Table B holds the same points as the rows below, measured another way and shuffled. Each row below is followed by which row of B it is.
B:
[[ -76   -2   60   29    0   19  -29    3   11   -2   22    0   12    9
    21   12   24   40]
 [  16  -11  -69   59   17  -80  -74   -1  -50  -41   43   17    0  -72
    48   32    7   89]
 [  89   -7  -24  -32   11  -53  -19    8  -52  -22   14    5   -7  -12
   -14   43  -27    7]
 [  89  -11  -80  -18   23 -103  -63    7  -89  -55   56   -1    0  -53
    33   57  -20   80]
 [  88  -18  -73   21   25  -94  -71   14  -64  -63   48    5   -4  -61
    22   47  -16   49]
 [  91  -17  -73   11   23  -88  -83   22  -69  -66   63    4  -14  -75
    31   34  -21   76]
 [ -69    5   23   68    9   -5  -39    6    9  -18   35    8   26  -35
    30   17   23   61]
 [  16    8   30   14   -9   17    1   11   24   -1   -4    4    3    1
    -4   13    0   -8]
 [ -98    3   31   65    1   46    0    1   47   18    0    0   20    8
    23  -27   24   16]
 [ -20   10   37   40   -7   23   -2   10   21    4    4   -2   23    3
    -4   18    9    7]
 [   1   -5  -27   43    4  -32  -22   -5   17   -9   11   -3  -16  -38
     4   -4    1   -1]
 [  -1   -6  -54   38   19  -60  -50    5  -36  -32   45   10   11  -41
    32   26    4   76]
 [  65    2  -51    9   21  -62  -37   14  -75  -44   44   11   23  -27
    23   32   -7   72]
 [  68   -3  -28  -12   10  -58  -17   13  -66  -22   19   -9   -4   -4
     1   36  -17   10]
 [ 112    1  -50   13   11  -78  -52   11  -63  -39   28   10   -3  -46
    17   55  -20   48]
 [ -69   13   39   50   14    1  -34    2   14  -10   19    2   10  -31
    36   10   21   45]
 [  51    3  -17   -9   14  -63  -46   17  -87  -50   51   -5   37  -14
    28   58  -10  104]
 [  43   -3  -44    2   17  -73  -56   11  -85  -48   62    5   31  -30
    29   48   -8   95]
 [  55   -3  -27   26   -3  -24   -6    9  -13  -11    5   10    4   -6
     1   21    0   14]
 [  42    3  -25   13   10  -32  -31   11  -20  -13   18    8    5  -26
    11   28    0   18]
 [  85  -10  -49   15    4  -43  -24    8  -26  -11   16    8   -2  -28
     9   32  -16   13]
 [  24    9   20   -5    6  -19  -21   17  -36  -14   28    2   20    3
    -3   43  -19   36]
 [ -45    3   -1   41   15  -25  -55   11   -9  -36   44    7   14  -46
    37   23   13   65]
 [  17  -18  -56   52   31  -46  -34  -10    3  -12   20    3  -16  -65
    29   15   10   16]
 [  45  -12  -62   26   29  -86  -61    6  -63  -41   43    9    3  -56
    37   38   -8   72]
 [  20  -12  -59   28   13  -64  -40   -1  -44  -29   30    2   -6  -52
    33   22   -4   52]
 [ -43    2   18   22    7   -1  -21    8    5  -13   21    4    8  -13
     2    8    4    5]
 [ -10   -2  -16   61   13  -17  -26    2   21  -10   17    4  -18  -43
     8   -9   14   -1]
 [ -37    6   31   26    4    6    0    5   16    8    8    6    5   -3
     7   13   15    0]
 [  30   -8  -11    1    7  -19  -16    0   -7   -5    3   13  -18  -24
    -6    9  -14  -24]
 [  40  -12  -35   10   30  -52  -36   14  -48  -30   29    3    2  -32
    16   32  -10   38]
 [ -69    8   43    6   11   -6  -34    6  -11  -24   31   -1   14   -5
    26   16   13   50]
 [ -29    5   30   25    3    7  -26   13   -3   -6   21    7   26   -6
    27   22    6   44]
 [ -35   -1   32   19   13   -2  -32    5   23    0   20    3   -6  -26
    17   15   10    7]
 [  70  -10  -22   21   17  -41  -24   12  -32   -5   18    7    9  -35
    15   41    3   33]
 [  23   -7  -53   23   22  -72  -53    1  -55  -47   52    3   12  -44
    50   25   -6  102]
 [  31   -5  -43   18   17  -66  -46    9  -55  -35   48   11    8  -34
    22   43   -5   65]]
Rows of B count from 0, top down.

[-27   1 -12  40  65   0   3   4  20   2  -4  94   9  -8 -10  -7  -1 -25
 -13  21]	4
[ -5  -3  -2  30  14 -11  -4 -11   8   6 -13 -21  11  -6  -3  -8  -5  -9
   4   5]	28
[-24  -3   6  33  -8   3   4 -10  25  -8   2 -28  -1  17   0  -3  10 -14
  -3  24]	10
[-10  -3  -7  19  -2  -7  -3 -19  50   5 -18 -48  13   0  -2  -1   2  -4
  15 -13]	0
[  1   7 -21   4  51  -7  -2  -2  35  14 -17 115  16 -32 -16  -2 -14 -14
   1 -32]	16
[-33   4 -13  30  61   2   5   8  39   2   0 104  10  -4  -8  -6   2 -22
 -15  16]	5
[-42   7 -15  30  41  -1   7 -10  46  -1 -12  73  13   4  -6  -7   2 -22
   2   4]	24
[-28   5 -14  24  39  -7   1  -7  36   2 -16  66  13  -5  -9  -6   0 -16
  -2   0]	36
[-20   5 -15  22  43  -6   1  -6  20   3  -8  59  12   0  -4  -5   3 -14
  -5   5]	30
[-32   6  -4   6   2   2   4  -9  69  -6 -11  64   8  -7 -11   0  -1 -17
   1 -17]	35
[-31   9 -21  21  68   0   9   3  32   4  -7 115  12  -2  -4  -7   5 -19
  -5  -1]	3
[-17  -1  -1  30  24  -6   0  -5  22   4  -5 -27  10  15   3  -8   5 -11
   1  15]	33
[ -3  -3 -13  33  57  -1   1   6   8   1  -4 103  12 -11  -6 -10   1 -31
  -2  17]	14
[-21  -1  -3  27 -12  -8  -2 -17  65   1 -18 -40  10   0  -6  -2   3  -7
  12 -13]	15
[ 10  -1 -12  13  71  -2   0  11 -28   7  -2  82   5  -7  -2  -7   1 -12
  -8  13]	2
[ -4  -1  -5  26  26  -3   0  -7  13   1  -4  36   8  -5  -7  -6   1 -17
   0   4]	19
[-18   0  -3  16  28  -1  -1 -17  46   8 -15 -25  14  -6  -6   4  -5  -4
   7 -16]	31
[-22   0   1  23  25  -6  -2  -8  15   4  -9 -23  10   3  -2  -5  -2  -5
  -2   9]	26
[-47   4  -8  39  11  -1   4 -17  71  -7 -12  52  13   0  -9  -4   2 -27
   3   3]	1
[-28  -7   5  47  -9  -1   2 -11  30 -10  -4 -37   1  16   0  -6  12 -17
  -2  29]	27
[-39   7  -6  18  17   3   6 -10  37  -4  -2  40   6   7  -4  -2   1 -16
  -1   2]	25
[-10  -3  -3  30  38  -2   3  -2 -10  -5   3  -2   3  14   2  -9  13 -19
  -5  32]	29
[-24  -3   0  33 -32 -11  -4 -20  81  -4 -22 -35  12  -5 -10  -2   2 -10
  10 -11]	6
[  1  -1  -2  14   1 -10  -7  -8  34   6 -15   8  13 -19  -8  -5  -9  -6
   6 -12]	32
[  9  -5  -5  15  -3  -3  -3  -3   2  -5  -3  41   4 -13  -6  -4   1 -16
   0  11]	18
[  6  -6 -11  22   8  -6  -2   2   5  -4  -4  71   7 -11  -4  -9   4 -26
  -1  15]	20
[-15  -1  10   6 -60  -5  -5 -20  46  -8 -12 -80   2  -3  -8   5   2   5
   6 -15]	8
[ 20  -8  -2  17  -4  -7  -6   2  -3  -1  -5  -5   0 -12  -2  -5   1  -9
   3   8]	7
[-16   9 -16  13  44  -8   0  -4  19   4 -15 101  11 -22 -14  -3  -7 -10
  -9 -15]	12
[-31   3   0  27   2  -3   0 -13  69  -3 -15  -2  12  -6 -11   0  -1 -12
   4 -10]	22
[  1   4 -19  19  61  -7  -1  -3 -21   9  -8  80  12  -8  -5  -9  -3 -12
  -5   4]	13
[ 15  -2  -7  15  58 -10  -7  -4  -6  12 -21  63  16 -34 -14  -4 -14 -13
   0 -13]	21
[ 13  -6   2  27 -14 -13  -8  -8  14   2 -18  -9   8 -20  -8  -7  -7  -9
   6  -4]	9
[-36   6  -6  23   2   2   4 -17  63  -7 -10  33  11   0  -9  -1   1 -20
   4  -6]	11
[  6  -6 -13  28  16 -10  -3   0  11   2 -16  77  13 -15  -6 -13  -4 -25
   8   5]	34
[-15   8 -21  16  49  -7   0  -9  40   6 -20 104  15 -22 -14  -3  -5 -12
  -2 -21]	17
[-37  -1  -8  45 -18  -2   5 -15  46  -9   1   2   7  27   6 -13  13 -24
   7  24]	23
